Each row comes from the steps of one path. Every step used is in the known rows, and no mark comes twice. Write the path behind each row, first mark first.
Each row is shifted at random along 6 fixed directions that mean nothing.
Known rows
Z, L, E, F, B, N: [ 1.56 -1.13  1.87  1.62 -2.65  1.25  0.93  1.09 -1.37  1.95 -1.43  0.29
 -0.42  0.09  1.19 -1.61  1.76 -0.33 -0.69  2.31 -1.03  0.80 -1.73  0.42
  1.21  0.26 -2.22 -1.23 -0.03  0.03 -1.08  0.35  0.28  0.97 -0.26  0.75
  0.09  0.36 -1.05  1.09 -0.61  0.62 -0.20]
B, E, L, C, F, Z: [ 0.11 -1.65 -0.45  0.82  2.58  0.55 -1.72 -1.98  2.02 -2.65 -0.68  0.30
  3.91 -0.72 -1.63  2.44  0.29 -4.33  1.30 -0.20 -2.54 -1.35  1.08 -3.99
 -1.78 -1.26 -2.73 -0.45  0.73 -2.73 -1.02  2.47 -1.64  1.28  1.01 -1.15
  0.92 -4.82 -0.77 -3.78  1.67 -6.04 -5.16]
B, E, N, L, C, F, Z: [-1.41 -1.01  0.02 -0.05 -1.55 -1.22  0.31  0.29 -0.25 -0.65  2.08  0.14
 -0.06 -0.64  0.50  0.46  2.01  1.42  3.31 -3.23 -1.67 -1.00  1.15 -3.42
 -1.52 -1.26 -2.42 -1.44  2.13 -2.18  3.58  1.98 -0.61 -2.34 -0.30 -0.94
  3.09 -4.66 -0.18  0.67  2.82  1.17 -1.74]
N, L, C, E, F, B, Z: [-0.50 -0.06  0.77  1.01 -2.00  2.43  0.36  1.27 -1.22  0.25 -0.80  0.28
 -1.30  1.22  1.55  1.28 -0.28  0.73 -0.19 -0.80  1.95 -1.80 -1.61  1.18
 -0.81  0.47 -1.02 -0.17 -0.02  0.69 -3.36  0.88 -1.19 -2.08  3.28  0.66
  0.06  4.50 -0.20  1.36 -1.24  1.15  0.99]
B, F, Z, L, C: [-1.37 -1.42  0.12  1.19 -0.32  1.76  0.78  1.60 -0.46 -1.63  2.07 -0.07
 -1.66 -2.11  1.74  0.21 -1.52  2.68 -0.02 -2.63 -2.24  0.06  0.75 -0.99
 -1.56 -0.99 -2.51  0.38  1.71 -2.32  1.34  0.84 -1.23 -4.38 -0.54 -2.07
  2.49 -2.79  0.39  0.40  0.51  0.07 -1.55]
C, L, E, F: [ 2.14 -0.39  0.59  2.55  0.19  0.51 -0.56 -0.49 -1.60  1.71 -0.63 -0.14
 -1.13  1.27  0.99  1.53 -1.43  0.49 -0.90  0.59 -0.42 -1.59 -1.19 -0.60
 -1.36  2.68 -1.05  0.61 -0.77 -0.19 -4.43 -0.23 -1.16 -0.58  0.24 -0.26
 -2.72  0.74 -1.11  0.31 -2.35 -3.81 -3.74]
E, Z, B, F, C: [ 2.20 -0.14  0.28  1.65 -1.52  0.01 -0.81  3.00  0.82  0.51  1.04  1.13
  1.12  0.69 -1.19 -1.33  0.77 -2.19  1.44  0.20 -0.77  1.58  0.69 -0.05
  1.16 -0.62  0.94  1.47  1.02  1.91  1.00  1.20 -0.41  1.39  1.06 -0.38
 -0.76  0.86  0.46 -3.66 -0.79  1.67  0.38]
N, B, F, Z: [ 1.51 -1.15  0.65  0.91 -2.35 -2.16  0.34  2.09  0.37  0.87  0.13  0.18
  1.26 -0.22  0.54  0.04  1.73 -1.06  1.55 -0.48  0.51 -0.10  1.19 -0.33
  0.94 -2.10 -0.96 -1.14  0.87 -0.09  2.16  1.37 -0.65 -0.75  0.11 -0.34
  0.48 -1.16 -0.50 -0.16  2.28  2.94  2.17]
L, C, E, F: [ 2.53  1.01 -1.40  2.49 -1.00 -2.88  0.00  0.90 -0.50  1.16  2.51  1.07
 -0.92 -0.13  0.60  0.28  0.41  1.77  2.21 -2.00 -2.39 -0.17  0.91 -3.22
 -1.39  0.73  0.45  1.16  0.75 -0.47 -0.03  0.61 -1.34 -3.14 -1.95 -1.52
 -1.69 -3.47  0.24  0.65  0.45 -1.66 -4.16]
F, Z, B, N, L, E: [ 0.18  0.79  0.00  2.46 -0.97  1.36  1.93  0.63  0.05  0.65 -3.84  1.29
 -0.39  0.85  0.43 -0.99 -0.33 -1.41 -2.25  1.80  0.58 -1.34 -2.49  1.76
  0.92 -0.10 -1.03 -1.59 -0.62  0.33 -2.43 -0.98  0.46  2.27 -0.49  0.98
 -0.80  1.86 -2.25 -1.45 -0.18 -0.80  2.68]
C, L, E, Z: [-2.14 -0.76  1.43 -0.30 -1.54  1.18  1.09  0.52  0.46 -0.91  0.20 -0.20
 -1.01  0.21  2.30  2.71 -0.10  1.82  0.55 -0.82 -0.86 -1.82 -1.93 -1.11
 -2.14  1.10 -0.82 -1.28  0.68 -0.91 -1.96  0.79 -0.74 -0.85  0.62 -0.80
 -0.30  0.59 -0.50  0.98  1.31 -1.11  0.35]
C, L, E, N, B, F, Z: [ 0.89 -2.52  1.60  1.19 -1.62 -0.05 -0.98  0.04 -1.12 -0.15 -0.18 -0.41
  0.51  0.18  1.61  2.73  0.68  0.06  0.38 -1.57 -1.02 -0.87  0.29 -1.74
 -1.09 -0.33 -3.49 -1.89 -0.30 -1.47 -1.21  1.06 -1.30 -2.14  0.36 -0.55
  0.64 -1.73 -1.33  0.71  1.74 -0.29 -1.23]
C, F, L, E, N, B, Z: [-0.54 -2.13  0.71  0.42 -2.00  1.34 -0.47 -0.59  0.06 -1.21 -1.69 -0.31
  1.31  0.44  1.04  1.23  1.68 -1.30  0.11 -0.78  0.59 -2.18 -1.74 -1.09
 -1.35 -1.14 -1.82 -1.28 -0.29 -0.61 -3.59  2.36 -2.05 -0.45  2.58  0.67
  1.85  1.83 -0.98  0.75  0.32 -1.07 -1.09]
Z, F, L, E, N, B, C: [ 2.25 -0.94 -0.97  2.75 -1.00 -2.10  1.37  0.88  0.11  1.94 -0.57  0.73
  0.48 -2.42 -0.50 -3.18  1.82 -0.37 -0.67  0.43 -1.98  2.34  0.69 -1.20
  2.05 -1.75  0.52  1.45  0.88  0.78  0.99  0.41  0.67  2.50 -3.28 -1.59
 -0.68 -3.78 -1.37 -0.82  1.45 -0.28  0.10]
F, Z, C, L, E: [-0.37  2.12 -1.95  1.04 -1.31  1.16  1.37  1.79  0.42  0.61 -1.11  1.82
 -0.57  1.79  1.14 -0.43  0.41  0.72  0.93 -0.60 -1.20 -0.06 -1.25  0.13
  0.23  0.31 -0.21 -0.63  1.31  0.84 -0.21  0.27  0.63  2.02  0.10  0.34
 -1.02  1.22 -0.60 -2.57 -0.37  1.28  1.51]
B, L, E, Z, C, F: [ 0.19 -1.45 -0.91  1.19  0.35  0.90 -0.49 -0.55  1.16  0.59  0.63 -0.18
  0.82 -1.03  0.35 -0.52  1.24  0.64  0.66  0.55 -2.15  1.05  1.31 -2.93
  0.50  0.14 -0.73  1.05  2.34 -0.45  0.98  1.82 -0.04  2.55 -1.16 -2.60
 -2.24 -2.84 -0.52 -2.05 -0.45 -2.15 -2.75]
L, E, N, C: [ 0.50  1.46 -1.05  2.47 -2.30 -0.66  2.62 -0.46 -0.09  1.40  1.02  1.15
 -0.90  0.66 -1.23 -1.77  1.15  0.95  0.83  1.10 -1.16  1.03 -0.82 -0.49
  0.66 -0.21 -0.90 -0.61  1.71  1.39  1.38 -1.64  0.49  2.89 -1.83 -0.93
 -2.58 -1.34 -1.37 -2.27  1.26  0.79  2.17]
Z, C, L, E, F, B: [ 2.67 -0.42 -0.18  2.24 -1.13 -1.50  0.90  2.32 -0.77  3.57 -1.05  0.99
 -1.82 -0.59  1.41 -1.87  0.34  0.75  0.20  0.55 -0.31  0.12 -0.12 -0.15
  2.24  1.75  0.60  0.05  0.67  1.57  0.20  0.04  0.96  0.01 -0.91 -0.50
 -1.43 -0.47 -1.48  2.37 -0.53  1.07  0.94]
C, L, E, N: [-0.68 -0.15  0.93  0.73 -2.34  0.66  1.99 -0.14 -0.83  1.27 -1.19 -0.36
 -2.00  1.21  1.66 -0.43  0.60  1.70  0.25  0.84 -0.32 -1.17 -3.03 -0.46
 -1.09  1.67 -0.89 -1.26 -0.46  0.06 -2.49  0.33 -0.77  0.64  0.53  0.97
  0.30  0.36 -0.54  1.00 -0.38 -1.03 -1.16]
B, N, L, E, F, Z, C: [-0.07 -1.18 -1.15  0.91 -1.05  1.03  1.60  1.37  1.63 -0.24  0.38  0.40
  0.12 -0.76  0.35 -2.31  0.74 -0.03  1.69 -0.01 -0.16 -0.19  0.31 -0.44
  0.31 -2.73 -0.71  0.20  1.24 -0.18  2.16  1.03 -1.16 -0.09  0.15 -0.11
  1.37 -1.99  0.53 -1.15  1.10  0.39 -0.10]
N, C, E, F, Z: [ 0.24  1.86  1.53  1.51 -1.31  2.91 -0.07 -0.11 -1.14  1.86 -0.16  0.04
 -0.79  3.75 -0.35  2.05 -1.40  0.35  0.45  2.47  1.83 -0.74 -1.52  2.33
  0.00  2.23 -2.08 -0.41 -0.27  2.36 -2.24 -1.41  0.30  1.98  3.02  0.17
 -4.09  4.55 -0.25 -2.60 -1.96  1.84  2.93]
N, B, C, F, L, E: [ 0.44  1.38 -2.48  1.27  0.50 -0.44  1.01  0.65  0.89  0.98 -3.37  2.04
 -0.06  0.48 -0.55 -1.97  0.22 -2.06 -0.47  0.23  1.39 -1.65 -0.91 -0.79
  0.60  0.36  1.01 -0.18 -0.38  0.32 -1.22  0.58 -0.55  2.88  0.48  2.03
  0.73  1.01 -1.70 -1.55 -0.75 -1.33 -0.21]
Z, B, F, C, L, E, N: [ 1.10 -0.05 -1.49 -0.05 -1.52 -1.60  2.62  2.02  2.15  0.77 -3.19  0.77
 -0.82 -0.31  0.50 -3.09 -0.05 -1.77  0.75  0.78  2.33 -2.22 -2.80 -0.08
  0.19 -0.13  2.77  0.03 -1.56  0.26 -2.12  1.18 -2.47  0.06  1.19  3.17
  3.25  0.27  0.45  0.67 -0.25 -1.93 -1.61]
Z, C, L, E: [ 0.41  1.22 -1.95  2.15 -0.81 -0.02  0.95  0.95  0.10  0.80 -0.62  1.51
 -0.35  0.45  1.16 -0.51  0.73  1.19  0.26 -0.86 -3.26  1.05 -0.34 -1.54
  0.28  0.33 -0.59 -0.27  1.92  0.08  0.11  0.35  1.01  1.85 -2.18 -1.23
 -1.84 -1.81 -1.29 -2.33  0.23 -0.58 -0.20]
E, N, B, L, C, F, Z: [ 2.55  1.61  0.68  2.23 -2.78 -3.37  0.49  2.08 -2.24  4.74  0.08 -0.23
 -1.56 -0.34  1.08 -0.22 -0.13  3.03 -0.47  0.63 -0.78  1.94 -0.17  0.89
  2.40  1.59 -0.95  0.16  1.76  1.43  3.72 -1.54  2.85 -1.64 -3.03 -3.12
 -2.05 -1.97 -1.91  1.94  0.59  5.53  4.06]
B, Z, L, E, F: [ 2.11 -1.18 -0.09  1.80 -0.53  0.42 -0.92  1.30  0.77 -1.28  0.63  1.13
  2.07  0.87  0.44  0.54  0.55 -2.56  1.44 -1.46 -1.64 -2.24 -0.83 -1.33
 -2.03 -1.45 -0.53  0.81  0.10 -1.39 -3.64  2.94 -2.68 -1.35  0.99  0.35
  0.06 -0.51  0.62 -1.72 -0.81 -4.32 -5.17]
F, B, L, E, N, C: [-0.73  0.86  0.09  1.83 -1.17  2.08  2.94 -0.73  0.10  1.31 -1.30  1.17
 -1.04  0.36 -1.80 -2.67  0.58 -0.58 -0.51  3.06  0.47  0.79 -1.48  1.02
  1.78  0.23 -1.23 -0.63  0.85  1.73 -0.19 -1.30  0.92  5.83  0.24  0.33
 -2.41  1.10 -1.60 -2.79 -0.19  0.10  3.17]
L, C, E, Z, B: [-1.66 -1.58  1.81  1.51 -1.97  2.90 -0.14  1.18  1.29 -1.71  1.66  0.62
  1.51 -0.36  1.23  1.33  1.95  0.35  2.02  0.07 -4.81  1.52 -0.01 -1.46
  0.28 -0.13 -1.27 -0.91  2.34  0.61 -0.49  2.32  0.84  3.21  0.06 -3.32
 -3.23 -0.72  0.21 -2.60  1.56 -0.24  1.90]
B, Z, L, C: [ 0.17 -0.44 -2.17  1.19  0.92 -1.78  2.28  1.98  3.68 -1.79 -0.63  1.09
  1.95 -4.23 -0.80 -2.89 -0.37 -2.13  0.09  0.02 -2.35  0.91  0.64 -1.35
  0.81 -3.97  1.18  1.77  2.59 -2.12  2.58  2.12 -0.57 -0.60 -2.11 -2.09
  2.57 -5.54  0.51 -2.13  1.83 -2.77 -1.00]
N, B, L, C, F, Z: [ 2.20  1.07  0.93  2.71 -0.76  0.51 -1.77  0.26 -1.98  2.09  0.40  0.42
  0.79  1.55  0.06  2.34  0.13  0.50 -0.75  0.85 -2.40  1.63  0.37 -0.05
  0.97  1.55 -3.11 -0.19  1.48  1.09  0.47 -0.86  2.17  0.84 -0.61 -3.41
 -3.91 -0.15 -2.17 -2.15 -0.66  2.33  1.39]
Z, L, E, F, B: [-2.33 -2.78  3.59  0.61 -1.53  4.96  0.31  0.69 -2.01  0.75  0.85  0.36
 -1.97  1.11  1.32 -0.48  1.97  1.12  1.90  0.47 -1.19 -0.88 -0.27  0.05
  0.51  1.85 -3.25 -1.85  1.02  0.60 -0.99  2.21  0.43  3.29  3.16  0.54
 -0.90  2.57 -0.35  1.00 -1.66  1.28  0.64]
L, C, F, Z: [-0.39 -0.67 -0.57  0.08  0.04 -1.74  0.55  0.07  0.76  0.53  0.30 -0.59
 -0.33 -1.26  0.22  0.76 -0.17  0.97  1.39 -0.27 -0.15 -0.79  1.19 -2.28
 -0.13 -0.11 -1.07 -0.55  1.80 -1.28  3.18  0.51 -0.61 -1.63 -0.43 -1.46
  1.64 -4.04 -0.33  0.93  1.82  0.53 -0.15]
B, Z, C, L, E: [ 0.93  1.03 -1.47  2.78 -0.32  1.52 -0.61 -0.03 -0.04 -0.28 -0.93  1.54
  1.51  1.51  0.74  1.65  0.49 -0.49 -0.46 -0.55 -4.23  1.25 -0.72 -1.59
 -0.47  0.09 -1.94 -0.09  1.59 -0.08 -2.40  0.63  0.72  2.36 -1.30 -1.74
 -3.18 -0.88 -1.52 -4.33 -0.32 -2.47 -1.47]
B, C, L, E, N: [ 0.08  0.71 -0.24  0.75 -2.32 -0.32  2.42  0.62  0.20  1.19 -0.89  0.75
 -0.42  0.90  0.36 -1.64  1.87  0.05  1.26  0.96 -1.17  0.03 -2.36 -0.77
 -0.23  0.00  0.28 -0.37  0.21  0.32 -1.04  1.00 -0.33  2.66 -0.10  0.94
  0.01 -0.94 -0.02 -1.13  0.41 -0.96 -1.13]
B, Z, F, C, E: [-1.36  0.62 -0.69  0.67  0.00  0.60  0.21 -0.03  2.07  0.18 -0.75  0.73
  0.04  0.00 -1.24 -1.49  0.56 -0.17  1.72  0.71 -0.97  1.39  0.77 -2.03
  1.25  0.19  0.25  0.68  1.66  0.90  1.01  1.52  0.35  3.60  0.01 -0.04
 -0.77 -1.42  0.53 -3.54 -0.52 -0.34  0.17]
F, Z, L, C, E: [-2.74  0.86 -0.17  1.37 -0.07  2.49  0.75 -0.47  0.57 -1.24  0.84  1.18
 -0.53 -0.42  0.25  0.40  0.38  1.95  1.31 -0.63 -4.28  1.64  0.63 -2.48
 -0.26  0.28 -2.59 -0.63  2.23 -0.93  1.04  1.13  1.20  2.17 -1.06 -2.19
 -1.51 -3.16  0.00 -3.36  0.73 -0.86 -0.10]

Which path is each row?
[ 1.58 -1.26  1.49  3.05 -1.33  0.96 -2.32  0.51 -0.90  1.65 -0.84  0.05
  1.14  1.25  1.05 -0.12  0.89  0.09 -0.90 -0.24 -1.41  1.55 -0.55 -0.74
  0.32  0.79 -2.39  0.07  0.92  0.59 -1.64  1.84  1.04  0.69  0.57 -1.37
 -1.84  0.76 -1.94 -1.81 -1.61  0.08 -1.15] | C, E, N, B, Z, F, L
[ 0.22 -2.08  1.11  1.79 -0.53  2.43 -0.62  1.69 -0.13 -1.52 -1.13 -0.01
  0.44 -1.88  1.35 -0.64 -0.12 -0.23 -1.70 -1.77 -1.27 -0.05 -0.29 -0.62
 -0.49 -1.28 -1.71  0.40  0.82 -1.29 -2.67  2.35 -0.58 -0.70  0.28 -1.15
  1.21 -1.22 -0.41 -1.20  0.54 -2.07 -1.10] | N, C, E, F, Z, B, L
[-2.92 -0.27  2.07 -0.86 -1.08  3.11  1.67  0.68 -0.66  0.63 -1.03 -0.54
 -2.71  0.35  0.68  0.02 -1.23  1.59  0.91  0.98  3.22 -2.22 -1.13  1.86
 -0.06  1.08 -1.46 -0.75 -0.63  0.43 -0.65  0.31 -0.75  0.35  3.57  1.57
  1.03  3.31  0.56  1.65 -0.92  2.43  2.91] | N, B, L, C, E, F, Z
[ 2.54 -0.58 -0.93  2.04 -1.32  1.16  0.04  1.34  0.65 -0.97 -1.06  1.76
  0.22  1.35  1.70 -0.84  2.13 -0.83 -1.13 -1.46  0.82 -2.24 -1.63 -0.99
 -1.37 -0.75 -0.55 -1.47 -0.85 -0.25 -3.71  0.66 -1.32 -2.43  1.62  0.72
  1.01  2.25 -1.88 -0.58 -0.22 -1.54 -2.98] | C, E, Z, F, B, N, L
[-3.63 -2.02 -0.41 -1.17 -2.29  1.79  1.99 -1.06  0.29 -0.12  1.97 -0.24
 -1.74 -1.21  0.27 -1.61  3.24  3.24  3.28 -0.62 -0.25 -0.29  1.19 -2.95
  0.14  0.07 -1.73 -1.74  3.02 -1.19  3.94  1.47 -0.68  3.00  0.27 -0.05
  1.10 -1.71  0.02  0.97  1.16  1.74  0.29] | L, E, Z, B, N, C, F
[-1.09 -0.15 -1.21  0.08 -2.02 -0.13  2.06  1.41 -0.47  1.51  1.42  0.16
 -3.12 -1.16  1.57 -2.11  1.36  4.17  1.42 -1.13  0.92 -0.76  0.33 -1.00
  0.27  1.11  0.56 -0.18  1.94 -0.29  3.24  0.34 -0.17 -1.36 -0.09 -0.92
  1.03  0.01 -0.35  2.82 -0.47  3.05  0.21] | E, Z, B, N, L, C, F
[ 2.52  0.53 -4.33  0.59 -1.27 -3.02  1.59  1.64  2.29  2.29 -1.94  0.14
 -0.57 -1.00  1.06 -3.19  0.20  0.30  0.46  0.25  3.17 -1.49 -0.51 -0.56
  1.48 -0.56  3.44  1.45  0.41  1.23  0.32  0.57 -2.04 -1.47 -0.59  0.53
  1.22  0.16 -0.01  1.56 -0.82  0.66 -0.56] | L, E, N, B, Z, C, F
[ 4.37  0.35 -1.47  4.24 -1.02  1.08 -0.94 -0.49 -1.28 -0.12  0.62  1.77
  0.70  1.08 -0.05  0.85  0.19 -0.66 -2.07 -0.51 -2.72  0.76 -0.78 -1.40
 -0.83  0.06 -3.20 -0.48  0.31  0.16 -3.22 -2.10 -0.58 -1.43 -1.65 -1.55
 -2.29 -0.71 -2.65 -2.52 -0.05 -2.32 -2.62] | Z, L, E, F, B, N, C
[ 2.95 -0.20  0.89  3.11  0.16  1.51 -2.26  0.69 -0.27  0.68  0.33  0.65
  0.24  1.68 -0.57  0.86 -1.44 -0.83 -1.61  0.68 -1.62  0.94 -0.79 -0.05
 -0.06  1.57 -1.34  1.37  0.00  1.68 -2.28 -1.28  0.14 -0.53 -0.20 -1.63
 -2.26  1.21 -1.56 -3.02 -2.50 -0.90 -1.84] | B, N, L, E, Z, F, C
[ 1.33 -3.08  0.12  2.27  2.65  2.48 -2.80 -1.19  1.46 -1.66 -1.91 -0.14
  1.60 -0.43  0.69  1.34 -1.44 -2.01 -2.58 -0.51 -0.06 -1.22 -0.16 -2.69
 -1.93  0.65 -1.65  0.67 -1.13 -1.12 -5.45  1.59 -2.04 -0.75  1.95 -0.77
  0.21 -0.04 -1.84 -2.12 -1.32 -6.38 -5.57] | N, B, C, E, Z, F, L
[ 0.82 -2.19 -0.84  1.47 -1.69 -0.87  0.97  1.38  1.32 -2.13 -0.23  0.93
 -0.11 -2.12  1.46 -2.11  2.55  0.40 -0.17 -3.12 -1.28 -1.41 -0.45 -3.09
 -1.44 -2.50 -0.27 -1.37  0.73 -2.09  0.11  1.64 -1.07 -3.45 -1.09 -0.54
  4.16 -3.68 -1.31  0.72  2.89 -1.93 -2.65] | F, C, E, Z, B, N, L
[-0.94 -0.48  0.55  0.31 -0.51 -2.39  2.30  1.09  2.08  0.62 -1.56  0.28
  0.38 -3.02 -0.08 -1.49  0.08 -1.48  0.40  0.69  0.90 -0.71 -0.44 -0.80
  1.08 -0.87  1.30  0.02  0.93 -0.45  1.07  0.95  0.45  0.68 -1.52 -0.64
  0.67 -1.95 -1.09  0.92  2.37 -1.01  2.08] | N, L, C, F, B, E, Z
[-0.28  0.83 -1.12  1.60 -1.13 -0.41  1.82  0.57 -0.75  2.78  0.01  0.34
 -2.19 -0.69  0.13 -3.11  0.73  2.29  0.61  0.54  0.55  0.34  0.21 -0.21
  1.62  1.58  0.51  0.57  1.65  0.79  2.17  0.00  1.05  1.79 -0.92 -1.00
 -1.22  0.00 -1.00  0.33 -1.63  1.77  0.59] | Z, B, E, N, L, C, F
[-0.67 -1.11  0.43  0.10 -1.49  0.90 -0.10 -0.37 -1.18  0.45  0.46 -0.63
 -0.95  0.67  1.11  1.75  0.74  1.73  1.11 -1.14  0.04 -1.36 -0.10 -1.47
 -1.00  0.56 -2.38 -1.11  0.43 -0.35 -0.08  0.44 -1.03 -0.91  0.91 -0.31
  1.19 -0.87 -0.43  1.04  0.95  1.29 -0.30] | L, E, N, B, C, F, Z
[-0.55 -2.23  1.34  0.49 -2.01  1.59  0.58  0.15 -0.03 -0.16  0.25  0.17
 -0.26 -1.06  1.47 -0.15  2.34  0.93  0.88  0.64 -2.33  1.20 -0.08 -2.39
  0.17 -0.20 -2.71 -1.68  0.77 -1.07  0.29  1.05 -0.69  0.00 -0.37 -0.27
  0.95 -1.78 -0.50  1.49  1.14  0.19 -1.56] | L, C, E, Z, F, B, N
[ 0.01 -3.96 -0.16  0.80  0.68  1.63 -0.68  0.39  2.76 -3.34 -0.69  0.41
  2.57 -1.74  0.33  0.66  0.62 -2.93  1.53 -1.34 -2.03 -2.01  0.53 -2.69
 -0.84 -1.97 -1.26 -1.10  0.87 -1.83 -1.89  3.00 -2.20  0.48  1.55 -0.66
  2.10 -3.26  0.03 -1.55  2.16 -4.69 -2.40] | N, C, L, E, F, Z, B
[ 0.47  1.28 -1.49  1.29 -0.36  1.99  2.28  1.98  1.01 -0.34 -0.42  2.13
 -1.16  0.39  0.03 -1.92 -0.13 -0.46 -0.46  0.81  1.58 -1.17 -1.33  1.41
  0.06 -0.41  0.64  0.16 -0.29  0.80 -0.78 -0.94 -0.93 -0.50  2.05  0.49
  0.23  3.64 -0.78 -0.74 -1.42  0.81  0.22] | E, Z, F, B, N, L, C
[ 0.22  0.47  0.79  1.14 -3.09  1.00  1.82  1.42 -1.32  2.74 -0.50  0.58
 -1.93  1.75  1.48 -1.51  1.41  1.84  0.92  0.90 -0.67  0.54 -2.45  0.70
  0.69  1.75 -0.38 -0.41  0.16  1.60 -1.33  0.39  0.50  2.26  0.36  0.81
 -1.26  1.64 -0.32  0.27 -1.27  1.67  0.35] | Z, F, B, C, L, E, N
[-2.03 -2.00 -1.78 -1.92  1.99 -0.66  1.70 -0.37  3.22 -2.06 -3.02 -0.55
  0.03 -3.09 -0.24 -0.96 -1.25 -2.36  1.03 -0.57  3.85 -4.75 -0.02 -1.84
 -1.06 -1.33  0.67 -0.71 -0.83 -2.49 -0.18  1.89 -3.53 -1.68  2.51  2.27
  6.33 -2.07  0.11  2.05  1.68 -3.22 -1.88] | N, B, E, L, C, F, Z
[-0.94 -2.42  3.49  2.44 -0.59  5.89 -2.65 -1.41 -3.12 -1.23  2.81  0.43
 -0.64  2.28 -0.94  1.75  1.19  0.47  1.13 -0.81 -4.65  0.68  0.18 -2.02
 -1.85  1.72 -5.33 -0.51  0.78  0.11 -1.80  0.77  0.08  2.27  2.00 -1.12
 -1.49  0.24 -0.86 -2.99 -2.09 -1.39 -3.64] | Z, B, N, L, E, F, C
[ 1.32  0.21 -1.55  2.45  2.68  1.55 -1.09  0.03  2.28 -2.06 -1.10  2.21
  2.87 -0.19 -1.70 -0.01 -1.14 -4.56 -0.64  0.46 -1.30 -0.25  0.05 -1.40
 -0.72 -0.84 -0.57  1.16 -0.46 -0.23 -2.85  0.75 -1.34  1.32  1.50 -0.65
 -0.69  0.57 -1.41 -4.47 -1.21 -4.42 -3.58] | N, B, E, Z, F, L, C
[ 3.32  1.50 -3.16  2.97  0.01 -1.82  0.47  0.58  0.32  0.41 -3.52  1.32
 -0.37 -0.28  1.44  1.19 -2.47 -0.29 -3.20 -0.98 -0.65 -1.15 -2.05 -0.84
 -0.53  0.96 -0.19 -0.52 -0.61 -0.57 -3.79 -2.24 -0.68 -2.81 -2.75 -0.36
  0.01 -1.46 -2.71 -0.33  0.78 -3.21 -0.74] | F, Z, B, N, C, L, E
[ 4.93  0.66  0.98  4.69 -1.59  1.58 -2.40 -0.11 -1.07  0.62 -0.96  0.94
  3.59  2.05  0.07  2.73  0.48 -2.79 -1.98  2.95 -5.08  3.04 -1.57 -0.26
  0.46  0.40 -3.49 -0.26 -0.35  0.89 -4.22 -1.04  0.78  1.35 -1.58 -2.74
 -5.11 -0.49 -1.76 -4.47 -0.51 -2.30 -1.65] | L, C, E, F, Z, B, N
[ 2.26  0.70 -1.01  2.84 -2.57 -2.23  0.75  2.84 -0.97  2.56 -0.16  0.31
 -1.49 -1.22  2.60 -1.47  0.34  2.80  0.05 -2.20 -1.42  0.66 -0.59  0.04
  0.46  0.82  0.55  0.64  0.78  0.56  0.52  0.91  0.91 -2.15 -2.61 -1.74
 -1.58 -1.90 -1.27  1.09  1.02  1.36  0.89] | N, B, F, Z, C, E, L
